Below are the code and all the weights of a small trained network. Each question names an input and a class and asks about switching units off, where a switched-off unit gives its printed mean instead of its output.

import numpy as np


def w(rows, s, z=0):
    codes = np.array(rows[::2]) - 128.0
    scale = np.full(codes.shape[1], s)
    scale[-1] = z or s
    return codes * scale


def norm(h):
    return h / np.sqrt((h * h).mean(-1, keepdims=True) + 1e-5)


def f(y):
    return y / 2 * (1 + np.tanh(0.7978845608 * (y + 0.044715 * y**3)))


def log_softmax(a):
    a = a - a.max(-1, keepdims=True)
    return a - np.log(np.exp(a).sum(-1, keepdims=True))


def net(x, mask):
    res = np.array(x, float).reshape(1, 6) / 4 @ E
    u = 0
    for l in range(3):
        y = f(norm(res) @ A[l][:, :-1].T + A[l][:, -1])
        res = res + np.where(mask[u : u + 4], y, B[l][:, -1]) @ B[l][:, :-1]
        u += 4
    return log_softmax(norm(res)[-1] @ U[:, :-1].T + U[:, -1])


A, B = {}, {}
E = w([
[104,223,250,78,88,216,206,129],'x0',
[41,62,100,53,254,67,38,92],'x1',
[162,142,140,109,145,116,114,125],'x2',
[110,136,126,132,114,110,128,134],'x3',
[122,128,116,133,141,143,136,147],'x4',
[132,116,153,166,123,156,94,116],'x5',
],0.0057)
A[0] = w([
[94,178,130,133,94,190,118,73,133],'L0N0',
[34,117,206,23,172,187,97,152,3],'L0N1',
[255,41,58,217,75,109,177,186,189],'L0N2',
[81,120,161,142,180,140,99,114,115],'L0N3',
],0.006,0.0033)
B[0] = w([
[210,139,120,93,176,107,161,152,149],'L0N0',
[24,229,189,2,133,22,154,71,186],'L0N1',
[112,210,129,171,46,46,124,18,253],'L0N2',
[124,124,63,75,181,42,219,83,151],'L0N3',
],0.008,0.0068)
A[1] = w([
[63,29,13,97,244,61,66,139,42],'L1N0',
[160,42,125,136,205,35,88,198,53],'L1N1',
[11,129,206,125,181,237,95,87,4],'L1N2',
[214,136,219,116,48,221,254,231,47],'L1N3',
],0.0049,0.0029)
B[1] = w([
[166,71,123,176,211,222,18,183,255],'L1N0',
[33,109,130,212,78,197,148,141,157],'L1N1',
[94,146,155,112,135,63,184,66,120],'L1N2',
[208,71,127,43,199,155,137,254,208],'L1N3',
],0.0069,0.0047)
A[2] = w([
[126,15,23,87,107,210,61,252,11],'L2N0',
[104,3,75,150,161,197,18,172,5],'L2N1',
[243,141,200,71,101,241,189,245,29],'L2N2',
[175,115,24,28,164,107,161,192,196],'L2N3',
],0.0054,0.0025)
B[2] = w([
[67,185,10,147,189,72,66,74,222],'L2N0',
[27,64,57,198,187,168,59,125,254],'L2N1',
[218,104,117,188,254,170,192,193,248],'L2N2',
[140,148,193,246,103,156,129,84,189],'L2N3',
],0.0084,0.0041)
U = w([
[166,208,82,222,1,41,139,28,254],'0',
[224,151,193,149,180,203,244,217,249],'1',
[100,50,86,72,38,188,128,182,2],'2',
[101,54,95,90,57,221,155,146,2],'3',
[76,65,120,77,30,209,126,198,2],'4',
[75,48,122,86,40,207,146,178,2],'5',
[12,58,37,184,212,163,10,120,185],'6',
[33,211,205,31,209,70,171,61,253],'7',
],0.0092,0.0052)

Each question gives the input, the list of numbers given to net, and the class t.
The units are the neurons (one row each of A and B). Each row of codes is followed by its name. A weight is (code - 128) times the scale printed after its matrix; where a second scale follows, it is the last column's (A, B and U).
mask holds one flag per neuron, layer by layer. A switched-off neuron (its flag False) gives its mean, the last column of its row in B, instead of its output. The means were averaged over made-up inputs and are rounded, as every weight is.
A unit's drop is (log p(t) with every unit on - log p(t) with that unit switched off) / (log p(t) with every unit on - log p(t) with every unit switched off).
The circuit of an input: a set's keep is (log p(t) with only the set's units on - log p(t) with every unit switched off) / (log p(t) with every unit on - log p(t) with every unit switched off). Starting from all 12 units, units are removed one at a time, each time the one whose removal leaves the highest keep (on an exact tie, the one counted first), for as long as the keep stays at least 0.8.
circuit, biggest first: the units of the circuit, biggest drop first
k most important neurons: the k neurons with the biggest drops, biggest first
top k neurons in layer l: the k neurons of layer l with the biggest drops, biggest first
drop when u is switched off: that unit's drop, to one decimal
input [-7,-1,-8,7,-7,-4], class 0: circuit, biggest first : [L0N2]
input [5,0,3,6,-1,-2], class 1: 2 most important neurons : [L0N2; L0N0]
input [8,0,-8,-7,-2,7], class 1: circuit, biggest first : [L0N2; L2N2]
input [2,0,5,-6,6,3], class 1: top 2 neurons in layer 0 : [L0N2; L0N0]
input [-2,0,8,-3,-7,-1], class 0: 3 most important neurons : [L1N0; L0N1; L2N1]
input [1,-1,8,6,3,6], class 1: 2 most important neurons : [L0N2; L1N0]
input [1,7,6,-7,6,6], class 7: 2 most important neurons : [L0N1; L2N1]
input [1,-4,0,5,-2,1], class 1: 2 most important neurons : [L0N1; L1N3]
input [-6,-2,-4,2,7,6], class 0: drop when L0N2 is switched off : 0.4
input [-5,-3,-4,3,1,-8], class 0: drop when L1N0 is switched off : 0.0
input [6,0,-3,-2,-1,3], class 1: drop when L1N3 is switched off : 0.1
input [-5,0,3,-4,2,-2], class 0: drop when L0N2 is switched off : 1.5
